Below is a small trained network, with its code and all its weights. Each question gives an input and a class and asks what happens when units are switched off, that is, made to give their printed mean instead of their output.

import numpy as np


def w(rows, s, z=0):
    codes = np.array(rows[::2]) - 128.0
    scale = np.full(codes.shape[1], s)
    scale[-1] = z or s
    return codes * scale


def f(y):
    return np.maximum(y, 0)


def log_softmax(a):
    a = a - a.max(-1, keepdims=True)
    return a - np.log(np.exp(a).sum(-1, keepdims=True))


def net(x, mask):
    res = np.array(x, float).reshape(1, 4) / 4 @ E
    y = f(res @ A[0][:, :-1].T + A[0][:, -1])
    res = res + np.where(mask, y, B[0][:, -1]) @ B[0][:, :-1]
    return log_softmax(res[-1] @ U[:, :-1].T + U[:, -1])


A, B = {}, {}
E = w([
[49,201,218,53,113,106,220,175,151,136],'x0',
[72,184,98,63,95,220,55,99,169,80],'x1',
[78,34,93,127,176,153,213,79,176,83],'x2',
[161,106,254,122,233,158,75,113,156,107],'x3',
],0.0099)
A[0] = w([
[178,98,178,176,135,79,188,116,130,201,61],'neuron 1',
[167,196,193,140,56,88,33,210,67,201,10],'neuron 2',
[156,104,161,152,127,93,164,120,81,126,66],'neuron 3',
[103,158,192,52,122,114,219,207,183,124,134],'neuron 4',
[70,122,4,121,3,104,205,144,71,156,87],'neuron 5',
[64,18,100,141,162,137,235,82,222,58,50],'neuron 6',
[114,80,188,112,192,117,73,116,105,106,100],'neuron 7',
[86,58,100,116,173,104,203,87,179,87,6],'neuron 8',
[82,172,138,45,90,188,75,91,145,18,58],'neuron 9',
[165,91,166,163,130,98,194,132,68,150,97],'neuron 10',
[95,193,87,38,92,229,80,69,152,84,50],'neuron 11',
[158,73,254,123,178,178,101,150,141,125,102],'neuron 12',
[149,96,221,46,229,141,125,68,132,117,92],'neuron 13',
[154,98,128,181,135,53,201,156,117,166,57],'neuron 14',
[151,201,166,123,62,98,29,146,104,171,52],'neuron 15',
[80,111,102,104,149,197,161,57,146,94,83],'neuron 16',
[218,47,45,186,151,146,31,69,114,123,169],'neuron 17',
[44,168,219,46,107,105,239,100,111,158,131],'neuron 18',
[156,63,174,148,150,76,178,172,87,170,66],'neuron 19',
[89,188,98,93,129,202,36,99,213,87,81],'neuron 20',
[95,189,199,59,134,111,172,192,152,141,138],'neuron 21',
[157,98,173,190,155,91,175,166,101,159,89],'neuron 22',
[157,143,211,139,213,148,80,111,171,110,104],'neuron 23',
],0.008,0.0025)
B[0] = w([
[78,136,118,163,151,140,187,172,150,133,196],'neuron 1',
[246,135,197,91,156,194,152,121,168,83,224],'neuron 2',
[69,166,139,135,144,176,183,150,107,148,167],'neuron 3',
[123,70,98,181,64,114,59,107,58,95,222],'neuron 4',
[145,132,86,2,42,38,145,13,193,221,253],'neuron 5',
[241,150,209,110,142,201,150,116,176,42,225],'neuron 6',
[138,160,88,93,97,104,129,73,132,170,180],'neuron 7',
[183,121,217,80,173,178,112,137,163,67,189],'neuron 8',
[82,170,102,167,192,121,160,168,118,159,205],'neuron 9',
[92,168,108,169,199,137,137,169,112,168,191],'neuron 10',
[37,174,90,141,204,139,154,182,141,153,215],'neuron 11',
[116,131,83,69,83,54,129,62,166,198,208],'neuron 12',
[159,138,119,72,99,70,108,90,142,199,209],'neuron 13',
[58,163,115,126,174,124,161,198,143,140,203],'neuron 14',
[254,141,210,125,181,230,172,140,173,71,203],'neuron 15',
[170,130,181,122,177,192,157,173,137,118,178],'neuron 16',
[91,22,85,207,52,130,25,89,41,67,252],'neuron 17',
[110,71,127,185,67,140,49,80,34,83,236],'neuron 18',
[65,177,133,171,149,156,134,163,157,165,200],'neuron 19',
[30,167,120,172,210,133,184,147,101,155,212],'neuron 20',
[127,81,118,179,77,163,71,99,44,106,214],'neuron 21',
[56,147,108,155,178,143,154,216,152,150,195],'neuron 22',
[117,116,87,52,63,63,145,65,154,186,202],'neuron 23',
],0.0074,0.013)
U = w([
[101,49,104,235,73,119,54,105,11,66,254],'0',
[126,141,90,6,75,26,158,74,207,235,106],'1',
[20,178,116,191,224,130,192,234,143,167,87],'2',
[254,135,221,109,172,196,167,151,183,47,92],'3',
],0.011,0.00092)

Each question gives the input, the list of numbers given to net, and the class t.
The units are the neurons (one row each of A and B). Each row of codes is followed by its name. A weight is (code - 128) times the scale printed after its matrix; where a second scale follows, it is the last column's (A, B and U).
mask holds one flag per neuron, in row order. A switched-off neuron (its flag False) gives its mean, the last column of its row in B, instead of its output. The means were averaged over made-up inputs and are rounded, as every weight is.
A unit's drop is (log p(t) with every unit on - log p(t) with that unit switched off) / (log p(t) with every unit on - log p(t) with every unit switched off).
The circuit of an input: a set's keep is (log p(t) with only the set's units on - log p(t) with every unit switched off) / (log p(t) with every unit on - log p(t) with every unit switched off). Starting from the 12 units with the biggest drops (on a tie, the unit counted first), units are removed one at a time, each time the one whose removal leaves the highest keep (on an exact tie, the one counted first), for as long as the keep stays at least 0.8.
circuit, biggest first: the units of the circuit, biggest drop first
k most important neurons: the k neurons with the biggest drops, biggest first
drop of u: that unit's drop, to one decimal
input [8,-7,5,-5], class 0: circuit, biggest first => [neuron 18]
input [7,-4,-7,7], class 0: 4 most important neurons => [neuron 21; neuron 18; neuron 4; neuron 5]
input [-6,4,-1,-8], class 1: 2 most important neurons => [neuron 5; neuron 18]
input [3,-6,-7,-3], class 3: 2 most important neurons => [neuron 2; neuron 15]
input [-6,-2,-4,7], class 1: 2 most important neurons => [neuron 23; neuron 12]
input [6,-4,-1,8], class 1: 3 most important neurons => [neuron 12; neuron 13; neuron 23]
input [4,-3,-5,1], class 3: 3 most important neurons => [neuron 2; neuron 17; neuron 15]
input [5,5,-4,2], class 0: 3 most important neurons => [neuron 21; neuron 18; neuron 4]
input [8,-3,-2,-7], class 0: 3 most important neurons => [neuron 18; neuron 4; neuron 21]
input [-7,2,-8,8], class 1: 3 most important neurons => [neuron 23; neuron 12; neuron 6]
input [3,-8,-7,-7], class 2: 2 most important neurons => [neuron 14; neuron 22]
input [-7,3,8,8], class 1: 4 most important neurons => [neuron 23; neuron 12; neuron 13; neuron 7]
input [3,1,3,-3], class 0: 4 most important neurons => [neuron 18; neuron 2; neuron 12; neuron 15]
input [-4,3,-8,-6], class 3: circuit, biggest first => [neuron 15]
input [-5,7,4,-5], class 2: 2 most important neurons => [neuron 11; neuron 20]
input [-6,1,8,2], class 3: drop of neuron 6 => 1.4
input [-4,-5,0,-4], class 2: drop of neuron 22 => 0.1
input [-6,7,0,-8], class 1: drop of neuron 5 => 3.4
